Below are the code and all the weights of a small trained network. Each question names an input and a class and asks about switching units off, where a switched-off unit gives its printed mean instead of its output.

import numpy as np


def w(rows, s, z=0):
    codes = np.array(rows[::2]) - 128.0
    scale = np.full(codes.shape[1], s)
    scale[-1] = z or s
    return codes * scale


def f(y):
    return y / 2 * (1 + np.tanh(0.7978845608 * (y + 0.044715 * y**3)))


def log_softmax(a):
    a = a - a.max(-1, keepdims=True)
    return a - np.log(np.exp(a).sum(-1, keepdims=True))


def net(x, mask):
    res = np.array(x, float).reshape(1, 7) / 4 @ E
    y = f(res @ A[0][:, :-1].T + A[0][:, -1])
    res = res + np.where(mask, y, B[0][:, -1]) @ B[0][:, :-1]
    return log_softmax(res[-1] @ U[:, :-1].T + U[:, -1])


A, B = {}, {}
E = w([
[140,149,155,121,131,145,112],'x0',
[136,154,153,127,134,150,108],'x1',
[125,116,136,124,122,123,131],'x2',
[111,206,145,154,76,2,104],'x3',
[101,174,57,28,214,107,89],'x4',
[15,149,122,97,38,188,93],'x5',
[145,186,180,136,147,162,82],'x6',
],0.007)
A[0] = w([
[85,124,112,116,81,153,85,104],'N0',
[68,135,143,105,92,159,105,92],'N1',
[139,71,118,129,166,197,138,100],'N2',
[149,190,191,132,142,195,57,253],'N3',
[195,77,146,135,195,76,133,132],'N4',
[89,189,29,1,214,103,69,109],'N5',
[195,109,161,138,199,90,140,125],'N6',
[117,200,138,158,83,45,142,116],'N7',
[223,138,111,166,179,86,136,91],'N8',
[118,167,137,145,107,27,82,109],'N9',
[98,71,84,90,113,116,177,253],'N10',
[141,95,166,225,57,158,153,145],'N11',
],0.0078,0.0074)
B[0] = w([
[87,211,109,164,78,160,86,150],'N0',
[74,203,113,164,47,191,129,150],'N1',
[63,118,182,34,156,209,230,161],'N2',
[119,151,85,117,168,1,198,254],'N3',
[31,180,141,150,81,148,120,191],'N4',
[151,79,193,254,158,160,43,233],'N5',
[66,188,109,193,63,160,127,184],'N6',
[66,63,205,64,186,197,168,183],'N7',
[50,187,80,162,57,209,120,176],'N8',
[63,86,167,47,183,237,214,178],'N9',
[101,175,111,178,157,35,181,237],'N10',
[153,85,174,238,184,108,66,211],'N11',
],0.0076)
U = w([
[124,124,110,134,145,81,161,253],'0',
[95,209,105,149,2,226,100,63],'1',
[163,30,171,185,159,163,19,43],'2',
[108,55,160,43,172,241,206,54],'3',
[141,122,118,113,122,73,143,247],'4',
[146,131,104,119,129,64,147,181],'5',
[148,125,102,121,120,59,140,179],'6',
[215,102,70,22,41,128,105,14],'7',
],0.0087,0.0041)

Each question gives the input, the list of numbers given to net, and the class t.
The units are the neurons (one row each of A and B). Each row of codes is followed by its name. A weight is (code - 128) times the scale printed after its matrix; where a second scale follows, it is the last column's (A, B and U).
mask holds one flag per neuron, in row order. A switched-off neuron (its flag False) gives its mean, the last column of its row in B, instead of its output. The means were averaged over made-up inputs and are rounded, as every weight is.
A unit's drop is (log p(t) with every unit on - log p(t) with that unit switched off) / (log p(t) with every unit on - log p(t) with every unit switched off).
The circuit of an input: a set's keep is (log p(t) with only the set's units on - log p(t) with every unit switched off) / (log p(t) with every unit on - log p(t) with every unit switched off). Starting from all 12 units, units are removed one at a time, each time the one whose removal leaves the highest keep (on an exact tie, the one counted first), for as long as the keep stays at least 0.8.
circuit, biggest first: the units of the circuit, biggest drop first
most important unit: the unit with the biggest drop
k most important neurons: the k neurons with the biggest drops, biggest first
drop when u is switched off: that unit's drop, to one decimal
input [2,7,3,-7,-5,4,7], class 0: circuit, biggest first	[N3]
input [4,4,-8,-2,-5,-8,6], class 1: 2 most important neurons	[N8, N6]
input [2,7,-6,8,-6,6,-3], class 3: 2 most important neurons	[N7, N9]
input [-3,-7,-7,-1,-8,-8,5], class 1: circuit, biggest first	[N8, N6]
input [-4,-1,-3,4,4,-2,0], class 2: circuit, biggest first	[N5, N3]
input [-3,-4,2,7,2,0,-4], class 3: 3 most important neurons	[N9, N7, N3]
input [7,5,-5,-5,-6,-1,1], class 5: 4 most important neurons	[N3, N5, N7, N9]
input [2,2,2,2,-4,-8,7], class 1: 4 most important neurons	[N8, N6, N4, N10]
input [5,1,1,-5,4,-7,5], class 1: 3 most important neurons	[N6, N8, N4]
input [2,7,5,-3,1,6,0], class 6: circuit, biggest first	[N3, N9]
input [3,0,0,8,-4,2,-4], class 3: circuit, biggest first	[N7, N9]
input [1,0,0,2,-7,2,-3], class 2: 2 most important neurons	[N11, N3]
input [-5,6,6,5,-7,3,5], class 2: 3 most important neurons	[N11, N10, N7]
input [2,2,1,-8,3,-8,6], class 1: most important unit	N6
input [5,-8,3,-7,-8,3,-5], class 2: 3 most important neurons	[N11, N3, N9]
input [6,1,0,-1,0,-8,0], class 1: 3 most important neurons	[N8, N6, N4]
input [-1,3,-4,-1,7,-2,2], class 2: drop when N4 is switched off	0.0
input [-2,2,-3,-4,-7,4,-4], class 2: drop when N6 is switched off	0.1
input [-6,5,-1,6,-8,7,-2], class 2: drop when N0 is switched off	-0.1
